Below are the code and all the weights of a small trained network. Each question names an input and a class and asks about switching units off, where a switched-off unit gives its printed mean instead of its output.

import numpy as np


def w(rows, s, z=0):
    codes = np.array(rows[::2]) - 128.0
    scale = np.full(codes.shape[1], s)
    scale[-1] = z or s
    return codes * scale


def f(y):
    return np.maximum(y, 0)


def log_softmax(a):
    a = a - a.max(-1, keepdims=True)
    return a - np.log(np.exp(a).sum(-1, keepdims=True))


def net(x, mask):
    res = np.array(x, float).reshape(1, 7) / 4 @ E
    y = f(res @ A[0][:, :-1].T + A[0][:, -1])
    res = res + np.where(mask, y, B[0][:, -1]) @ B[0][:, :-1]
    return log_softmax(res[-1] @ U[:, :-1].T + U[:, -1])


A, B = {}, {}
E = w([
[136,189,116,82,70,2,108,40,157,72],'x0',
[95,32,91,133,174,101,27,66,224,183],'x1',
[186,61,54,25,63,154,155,119,97,167],'x2',
[93,188,100,10,204,171,112,113,123,114],'x3',
[116,130,141,121,132,110,112,129,89,157],'x4',
[176,199,42,148,157,63,155,204,193,219],'x5',
[203,111,242,78,168,128,215,70,191,195],'x6',
],0.0065)
A[0] = w([
[99,144,84,49,212,173,73,107,184,118,167],'neuron 1',
[98,1,74,135,202,121,29,71,216,187,94],'neuron 2',
[122,100,86,143,156,213,178,156,97,178,75],'neuron 3',
[114,59,109,183,185,196,153,196,92,180,42],'neuron 4',
[83,76,156,159,62,179,107,80,93,56,129],'neuron 5',
[88,142,135,85,91,23,121,85,136,89,5],'neuron 6',
[79,96,74,148,120,105,97,170,82,62,54],'neuron 7',
[115,25,114,166,170,190,104,176,146,171,123],'neuron 8',
[93,179,158,189,227,86,132,164,145,81,67],'neuron 9',
[164,132,109,123,81,33,85,55,111,120,131],'neuron 10',
[133,76,117,168,178,204,122,155,111,177,57],'neuron 11',
[115,121,53,170,91,156,100,165,145,58,58],'neuron 12',
[51,177,34,163,72,143,102,144,112,86,72],'neuron 13',
[157,37,39,37,60,128,152,115,103,162,103],'neuron 14',
[122,109,111,105,122,74,84,78,177,111,117],'neuron 15',
[176,47,152,237,66,59,131,144,139,122,165],'neuron 16',
[45,240,189,130,210,132,100,112,149,121,168],'neuron 17',
[71,106,59,155,110,145,77,132,149,96,64],'neuron 18',
[75,67,161,104,118,157,113,75,45,63,81],'neuron 19',
[204,93,235,97,201,122,235,70,226,166,165],'neuron 20',
[66,82,194,120,93,178,120,86,108,48,23],'neuron 21',
[159,207,71,131,128,101,139,211,172,175,63],'neuron 22',
[183,119,62,68,46,167,175,128,100,155,109],'neuron 23',
[76,175,52,92,152,174,103,138,135,77,76],'neuron 24',
[139,193,78,79,168,112,132,190,173,141,122],'neuron 25',
[84,110,159,69,156,167,116,45,54,45,107],'neuron 26',
[106,193,107,42,249,159,148,104,113,95,252],'neuron 27',
[153,64,108,200,95,124,79,75,172,157,162],'neuron 28',
[78,125,147,145,147,203,144,181,122,185,45],'neuron 29',
[116,183,98,84,96,1,162,58,120,129,84],'neuron 30',
[117,170,142,187,173,125,111,156,181,83,53],'neuron 31',
[98,155,165,193,136,136,115,124,168,122,225],'neuron 32',
[133,163,112,85,51,21,99,75,132,78,50],'neuron 33',
[41,100,44,146,65,153,75,204,107,108,62],'neuron 34',
[118,88,162,106,97,177,97,96,88,49,42],'neuron 35',
[173,231,145,143,49,187,255,192,38,66,118],'neuron 36',
[178,98,153,224,21,103,159,148,130,126,251],'neuron 37',
[129,97,227,94,126,178,139,54,136,106,118],'neuron 38',
[166,79,43,58,43,172,136,135,117,164,74],'neuron 39',
[193,82,101,25,120,129,177,116,122,170,140],'neuron 40',
[141,171,130,130,49,71,141,50,190,86,147],'neuron 41',
[109,160,190,177,164,126,168,111,191,108,218],'neuron 42',
[168,177,39,144,175,55,155,175,119,191,49],'neuron 43',
],0.0058,0.0026)
B[0] = w([
[179,112,157,67,86,140,58,209,64,107,202],'neuron 1',
[121,202,193,54,211,7,171,175,88,59,245],'neuron 2',
[134,164,164,169,154,188,135,89,146,97,182],'neuron 3',
[127,202,163,161,155,218,148,76,120,105,193],'neuron 4',
[168,110,91,124,171,108,133,150,214,182,208],'neuron 5',
[115,197,165,174,149,210,156,67,149,115,173],'neuron 6',
[114,146,103,114,92,113,203,95,110,192,178],'neuron 7',
[147,214,169,117,161,181,145,121,146,78,203],'neuron 8',
[91,76,135,183,93,88,104,93,142,100,186],'neuron 9',
[120,183,168,145,147,215,134,139,151,104,197],'neuron 10',
[126,214,190,145,160,200,161,84,129,105,179],'neuron 11',
[72,172,73,91,68,114,206,99,79,201,176],'neuron 12',
[97,167,110,98,105,104,189,110,97,178,194],'neuron 13',
[73,60,154,195,109,96,114,71,134,42,214],'neuron 14',
[126,218,178,82,182,159,168,151,140,78,181],'neuron 15',
[198,99,103,75,53,189,40,245,98,152,220],'neuron 16',
[106,20,125,183,43,131,88,137,101,97,208],'neuron 17',
[89,156,139,89,110,94,180,112,89,177,176],'neuron 18',
[166,91,87,161,194,105,137,128,220,176,200],'neuron 19',
[25,144,49,86,53,112,222,101,57,204,249],'neuron 20',
[202,111,53,169,220,79,120,67,227,181,188],'neuron 21',
[177,69,84,192,217,105,126,107,212,136,196],'neuron 22',
[80,48,190,202,105,72,91,99,141,54,195],'neuron 23',
[139,126,116,96,79,149,120,140,60,169,173],'neuron 24',
[176,82,81,156,169,129,78,160,169,172,189],'neuron 25',
[182,94,73,139,165,123,92,132,194,171,205],'neuron 26',
[173,62,89,91,41,170,47,206,85,121,224],'neuron 27',
[142,149,166,43,145,109,108,228,85,92,199],'neuron 28',
[134,179,175,170,130,176,159,72,120,90,172],'neuron 29',
[138,184,160,156,156,254,134,99,142,129,199],'neuron 30',
[102,91,114,169,108,92,112,96,127,111,166],'neuron 31',
[75,76,120,139,89,130,101,146,143,89,189],'neuron 32',
[132,180,171,143,171,234,139,79,139,123,198],'neuron 33',
[96,184,93,106,109,122,207,73,80,175,203],'neuron 34',
[185,106,97,153,199,82,122,109,196,174,181],'neuron 35',
[137,168,212,45,222,18,157,208,124,74,254],'neuron 36',
[167,87,94,46,111,171,70,217,104,144,232],'neuron 37',
[132,126,47,127,146,95,156,124,169,205,196],'neuron 38',
[71,26,173,220,98,99,130,82,152,69,198],'neuron 39',
[67,73,112,170,72,132,103,106,93,111,206],'neuron 40',
[118,183,124,128,132,224,134,129,130,114,203],'neuron 41',
[76,55,79,127,56,112,122,125,84,108,195],'neuron 42',
[202,80,78,210,218,113,108,94,215,190,197],'neuron 43',
],0.005,0.0071)
U = w([
[199,113,74,178,198,90,131,101,215,217,85],'0',
[115,204,174,152,140,254,157,81,130,93,89],'1',
[46,150,86,80,55,97,221,94,80,240,99],'2',
[129,164,191,50,182,21,154,169,110,48,97],'3',
[56,54,142,214,63,90,97,93,127,51,118],'4',
[115,122,111,105,114,150,128,144,137,130,254],'5',
[190,105,102,66,59,187,50,185,96,158,113],'6',
],0.0093,0.0077)

Each question gives the input, the list of numbers given to net, and the class t.
The units are the neurons (one row each of A and B). Each row of codes is followed by its name. A weight is (code - 128) times the scale printed after its matrix; where a second scale follows, it is the last column's (A, B and U).
mask holds one flag per neuron, in row order. A switched-off neuron (its flag False) gives its mean, the last column of its row in B, instead of its output. The means were averaged over made-up inputs and are rounded, as every weight is.
A unit's drop is (log p(t) with every unit on - log p(t) with that unit switched off) / (log p(t) with every unit on - log p(t) with every unit switched off).
The circuit of an input: a set's keep is (log p(t) with only the set's units on - log p(t) with every unit switched off) / (log p(t) with every unit on - log p(t) with every unit switched off). Starting from the 12 units with the biggest drops (on a tie, the unit counted first), units are removed one at a time, each time the one whose removal leaves the highest keep (on an exact tie, the one counted first), for as long as the keep stays at least 0.8.
circuit, biggest first: the units of the circuit, biggest drop first
most important unit: the unit with the biggest drop
k most important neurons: the k neurons with the biggest drops, biggest first
drop of u: that unit's drop, to one decimal
input [7,3,0,-5,-8,-8,-4], class 0: circuit, biggest first : (neuron 21; neuron 5; neuron 19)
input [-1,-7,-1,-6,-2,-6,-5], class 3: most important neuron : (neuron 36)
input [7,-7,-8,-8,-7,-3,-8], class 2: circuit, biggest first : (neuron 12; neuron 13; neuron 7)
input [7,-5,-7,8,7,1,0], class 6: circuit, biggest first : (neuron 27; neuron 17)
input [-1,2,-1,-8,-7,-6,-6], class 6: circuit, biggest first : (neuron 16; neuron 37)
input [5,6,-5,-7,-6,2,-5], class 6: circuit, biggest first : (neuron 16; neuron 37)
input [3,-7,8,-6,2,-7,6], class 4: 2 most important neurons : (neuron 23; neuron 14)
input [4,-2,-5,8,-3,7,-1], class 6: 3 most important neurons : (neuron 27; neuron 1; neuron 17)
input [-1,5,-2,-4,-3,1,6], class 2: 2 most important neurons : (neuron 20; neuron 36)
input [-8,0,-2,8,8,6,3], class 1: 3 most important neurons : (neuron 4; neuron 29; neuron 11)
input [2,8,8,5,3,3,2], class 3: 2 most important neurons : (neuron 2; neuron 15)
input [3,4,5,-8,7,2,-4], class 6: 2 most important neurons : (neuron 16; neuron 37)
input [3,7,0,7,0,6,-8], class 2: 3 most important neurons : (neuron 34; neuron 13; neuron 18)
input [4,7,-2,1,1,6,1], class 3: circuit, biggest first : (neuron 2)
input [-3,-8,5,3,8,-3,7], class 3: 2 most important neurons : (neuron 36; neuron 23)
input [-2,-2,-4,-7,1,3,-6], class 6: 3 most important neurons : (neuron 16; neuron 37; neuron 20)
input [4,3,7,4,5,-6,0], class 4: 3 most important neurons : (neuron 14; neuron 39; neuron 40)
input [4,1,5,-7,-1,6,5], class 6: 2 most important neurons : (neuron 16; neuron 37)
input [3,7,6,-8,-2,-4,7], class 6: 4 most important neurons : (neuron 16; neuron 37; neuron 28; neuron 36)
input [-5,-1,5,3,-3,1,6], class 2: circuit, biggest first : (neuron 20)
input [8,-1,-8,5,-2,-5,-8], class 1: 2 most important neurons : (neuron 33; neuron 6)
input [5,6,-4,-1,-5,0,-4], class 3: 2 most important neurons : (neuron 2; neuron 28)
input [4,-8,5,-5,1,4,-2], class 3: drop of neuron 12 : 0.0
input [8,-1,3,6,6,-2,4], class 1: drop of neuron 30 : 0.1
input [-1,8,-8,-5,4,0,2], class 3: drop of neuron 2 : 0.8
input [1,-8,6,-1,-8,3,0], class 3: drop of neuron 36 : 1.8
input [8,-8,-5,1,1,1,1], class 1: most important unit : neuron 30
